Below are the code and all the weights of a small trained network. Each question names an input and a class and asks about switching units off, where a switched-off unit gives its printed mean instead of its output.

import numpy as np


def w(rows, s, z=0):
    codes = np.array(rows[::2]) - 128.0
    scale = np.full(codes.shape[1], s)
    scale[-1] = z or s
    return codes * scale


def norm(h):
    return h / np.sqrt((h * h).mean(-1, keepdims=True) + 1e-5)


def f(y):
    return np.maximum(y, 0)


def log_softmax(a):
    a = a - a.max(-1, keepdims=True)
    return a - np.log(np.exp(a).sum(-1, keepdims=True))


def net(x, mask):
    res = np.array(x, float).reshape(1, 2) / 4 @ E
    u = 0
    for l in range(4):
        y = f(norm(res) @ A[l][:, :-1].T + A[l][:, -1])
        res = res + np.where(mask[u : u + 5], y, B[l][:, -1]) @ B[l][:, :-1]
        u += 5
    return log_softmax(norm(res)[-1] @ U[:, :-1].T + U[:, -1])


A, B = {}, {}
E = w([
[205,178,112,140,176,16,102,253],'x0',
[203,16,196,40,54,164,146,161],'x1',
],0.011)
A[0] = w([
[146,147,139,131,130,61,149,233,187],'L0N0',
[125,197,112,151,209,67,114,146,24],'L0N1',
[134,136,133,128,134,71,126,254,2],'L0N2',
[40,247,98,194,166,151,165,65,39],'L0N3',
[104,196,100,169,182,129,111,168,95],'L0N4',
],0.0097,0.0034)
B[0] = w([
[157,110,132,114,83,193,113,251,248],'L0N0',
[49,159,157,151,69,118,211,183,228],'L0N1',
[201,147,65,123,166,103,39,100,219],'L0N2',
[249,93,122,112,220,119,61,121,254],'L0N3',
[32,125,133,141,25,93,221,91,217],'L0N4',
],0.013,0.0094)
A[1] = w([
[124,168,94,117,209,157,41,106,12],'L1N0',
[88,151,112,114,131,117,85,48,185],'L1N1',
[81,189,58,133,247,175,29,59,38],'L1N2',
[186,66,153,138,180,49,175,38,3],'L1N3',
[58,176,151,95,124,132,83,117,88],'L1N4',
],0.016,0.0017)
B[1] = w([
[133,193,157,206,204,146,172,95,218],'L1N0',
[206,101,158,113,124,79,146,123,188],'L1N1',
[136,154,81,208,250,101,89,106,254],'L1N2',
[129,143,125,122,212,186,80,17,252],'L1N3',
[123,122,113,62,128,159,128,162,132],'L1N4',
],0.012,0.0072)
A[2] = w([
[117,166,176,157,210,72,152,158,233],'L2N0',
[44,173,116,153,115,159,146,171,254],'L2N1',
[28,170,108,116,185,142,118,52,194],'L2N2',
[83,109,146,113,48,189,134,7,15],'L2N3',
[5,203,79,216,79,34,215,139,137],'L2N4',
],0.014,0.0008)
B[2] = w([
[106,157,92,147,96,131,140,131,196],'L2N0',
[151,124,98,155,65,173,152,59,183],'L2N1',
[182,125,128,210,130,29,107,77,186],'L2N2',
[32,135,186,83,157,173,104,215,224],'L2N3',
[96,229,70,106,13,190,253,154,250],'L2N4',
],0.016,0.012)
A[3] = w([
[21,106,107,139,60,231,100,182,211],'L3N0',
[181,129,58,167,254,43,79,87,90],'L3N1',
[58,81,162,62,113,161,88,187,198],'L3N2',
[202,116,89,112,22,120,122,90,164],'L3N3',
[230,102,82,113,161,18,27,200,3],'L3N4',
],0.013,0.0029)
B[3] = w([
[114,110,221,101,199,85,194,31,250],'L3N0',
[115,166,171,245,148,127,89,101,211],'L3N1',
[89,152,151,99,138,139,131,173,229],'L3N2',
[97,155,65,176,156,139,69,101,183],'L3N3',
[124,86,94,34,33,98,7,147,198],'L3N4',
],0.013,0.016)
U = w([
[118,154,130,227,233,119,117,33,198],'0',
[82,211,62,146,64,160,235,119,164],'1',
[6,102,254,35,221,161,149,135,129],'2',
[147,68,72,40,82,126,22,193,143],'3',
[159,28,101,115,160,127,168,115,2],'4',
],0.011,0.0051)

Each question gives the input, the list of numbers given to net, and the class t.
The units are the neurons (one row each of A and B). Each row of codes is followed by its name. A weight is (code - 128) times the scale printed after its matrix; where a second scale follows, it is the last column's (A, B and U).
mask holds one flag per neuron, layer by layer. A switched-off neuron (its flag False) gives its mean, the last column of its row in B, instead of its output. The means were averaged over made-up inputs and are rounded, as every weight is.
A unit's drop is (log p(t) with every unit on - log p(t) with that unit switched off) / (log p(t) with every unit on - log p(t) with every unit switched off).
most important unit: the unit with the biggest drop
k most important neurons: the k neurons with the biggest drops, biggest first
top k neurons in layer l: the k neurons of layer l with the biggest drops, biggest first
drop of u: that unit's drop, to one decimal
input [-4,2], class 2: most important unit -> L0N2
input [0,3], class 2: 3 most important neurons -> [L2N2, L0N2, L1N2]
input [1,-6], class 1: 3 most important neurons -> [L0N1, L0N4, L2N4]
input [0,5], class 2: 3 most important neurons -> [L0N2, L1N2, L0N3]
input [7,1], class 3: 3 most important neurons -> [L0N2, L0N0, L2N4]
input [5,1], class 3: 3 most important neurons -> [L0N2, L2N4, L0N0]
input [-4,0], class 0: 3 most important neurons -> [L0N1, L0N0, L0N4]
input [1,-8], class 1: top 3 neurons in layer 0 -> [L0N1, L0N4, L0N2]
input [-7,2], class 2: 2 most important neurons -> [L0N3, L0N2]
input [-8,0], class 0: 2 most important neurons -> [L0N1, L0N0]
input [1,5], class 3: 4 most important neurons -> [L0N4, L2N4, L0N1, L2N3]
input [1,-7], class 1: 2 most important neurons -> [L0N1, L0N4]
input [-5,2], class 2: 2 most important neurons -> [L0N2, L0N3]
input [2,1], class 3: most important neuron -> [L0N0]
input [-1,3], class 2: 3 most important neurons -> [L0N3, L1N2, L0N2]
input [2,7], class 3: 2 most important neurons -> [L2N4, L2N3]
input [1,7], class 3: drop of L2N3 -> 1.0
input [7,3], class 3: drop of L0N4 -> 0.0
input [-1,0], class 0: drop of L0N0 -> 0.8
input [-3,4], class 2: most important unit -> L0N3
input [2,-7], class 1: drop of L0N1 -> 3.4
